Here is a tiny trained network, its code and every weight. The questions are about switching its units off for an input and a class, where a switched-off unit gives its printed mean instead of its output.

import numpy as np


def w(rows, s, z=0):
    codes = np.array(rows[::2]) - 128.0
    scale = np.full(codes.shape[1], s)
    scale[-1] = z or s
    return codes * scale


def norm(h):
    return h / np.sqrt((h * h).mean(-1, keepdims=True) + 1e-5)


def f(y):
    return y / 2 * (1 + np.tanh(0.7978845608 * (y + 0.044715 * y**3)))


def log_softmax(a):
    a = a - a.max(-1, keepdims=True)
    return a - np.log(np.exp(a).sum(-1, keepdims=True))


def net(x, mask):
    res = np.array(x, float).reshape(1, 3) / 4 @ E
    u = 0
    for l in range(3):
        y = f(norm(res) @ A[l][:, :-1].T + A[l][:, -1])
        res = res + np.where(mask[u : u + 7], y, B[l][:, -1]) @ B[l][:, :-1]
        u += 7
    return log_softmax(norm(res)[-1] @ U[:, :-1].T + U[:, -1])


A, B = {}, {}
E = w([
[201,112,60],'x0',
[84,254,11],'x1',
[132,128,132],'x2',
],0.0046)
A[0] = w([
[32,180,223,110],'L0N1',
[120,162,47,249],'L0N2',
[180,247,89,58],'L0N3',
[133,2,119,134],'L0N4',
[119,187,134,166],'L0N5',
[193,94,59,154],'L0N6',
[187,189,247,70],'L0N7',
],0.0079,0.0016)
B[0] = w([
[139,2,18,249],'L0N1',
[118,87,174,251],'L0N2',
[56,145,159,232],'L0N3',
[152,208,144,226],'L0N4',
[130,125,106,173],'L0N5',
[141,34,53,191],'L0N6',
[105,106,122,157],'L0N7',
],0.009,0.0032)
A[1] = w([
[184,207,147,4],'L1N1',
[160,107,194,254],'L1N2',
[158,55,2,140],'L1N3',
[159,117,188,99],'L1N4',
[157,145,238,105],'L1N5',
[27,190,89,88],'L1N6',
[151,169,153,6],'L1N7',
],0.0098,0.0017)
B[1] = w([
[181,97,87,129],'L1N1',
[42,113,127,173],'L1N2',
[254,86,119,253],'L1N3',
[75,141,180,147],'L1N4',
[51,187,217,169],'L1N5',
[36,179,179,213],'L1N6',
[130,147,109,116],'L1N7',
],0.0057,0.0062)
A[2] = w([
[45,208,79,154],'L2N1',
[8,16,31,199],'L2N2',
[167,114,60,6],'L2N3',
[49,7,73,156],'L2N4',
[217,39,100,234],'L2N5',
[105,1,135,233],'L2N6',
[81,142,213,205],'L2N7',
],0.0071,0.0018)
B[2] = w([
[126,135,160,201],'L2N1',
[177,99,133,254],'L2N2',
[150,191,122,138],'L2N3',
[198,89,2,216],'L2N4',
[120,167,51,254],'L2N5',
[82,136,70,226],'L2N6',
[109,126,129,213],'L2N7',
],0.0084,0.0044)
U = w([
[223,88,5,254],'0',
[84,134,168,2],'1',
],0.011,0.00038)

Each question gives the input, the list of numbers given to net, and the class t.
The units are the neurons (one row each of A and B). Each row of codes is followed by its name. A weight is (code - 128) times the scale printed after its matrix; where a second scale follows, it is the last column's (A, B and U).
mask holds one flag per neuron, layer by layer. A switched-off neuron (its flag False) gives its mean, the last column of its row in B, instead of its output. The means were averaged over made-up inputs and are rounded, as every weight is.
A unit's drop is (log p(t) with every unit on - log p(t) with that unit switched off) / (log p(t) with every unit on - log p(t) with every unit switched off).
unit that matters most: the unit with the biggest drop
top k neurons: the k neurons with the biggest drops, biggest first
k most important neurons of layer l: the k neurons of layer l with the biggest drops, biggest first
drop of u: that unit's drop, to one decimal
input [-8,-5,7], class 0: unit that matters most -> L0N1
input [7,8,2], class 1: 4 most important neurons of layer 2 -> [L2N4 L2N1 L2N5 L2N6]
input [-3,4,4], class 1: 2 most important neurons of layer 0 -> [L0N3 L0N6]
input [-1,-2,-6], class 1: top 3 neurons -> [L0N6 L0N4 L1N5]
input [6,-7,-4], class 1: top 2 neurons -> [L0N1 L1N5]
input [-5,7,-3], class 1: top 2 neurons -> [L1N6 L0N6]
input [4,5,2], class 1: top 3 neurons -> [L0N1 L1N6 L0N3]
input [-2,4,6], class 1: top 2 neurons -> [L0N6 L1N6]
input [-7,-3,5], class 0: drop of L0N1 -> 2.4
input [-8,0,6], class 0: drop of L0N1 -> 0.1
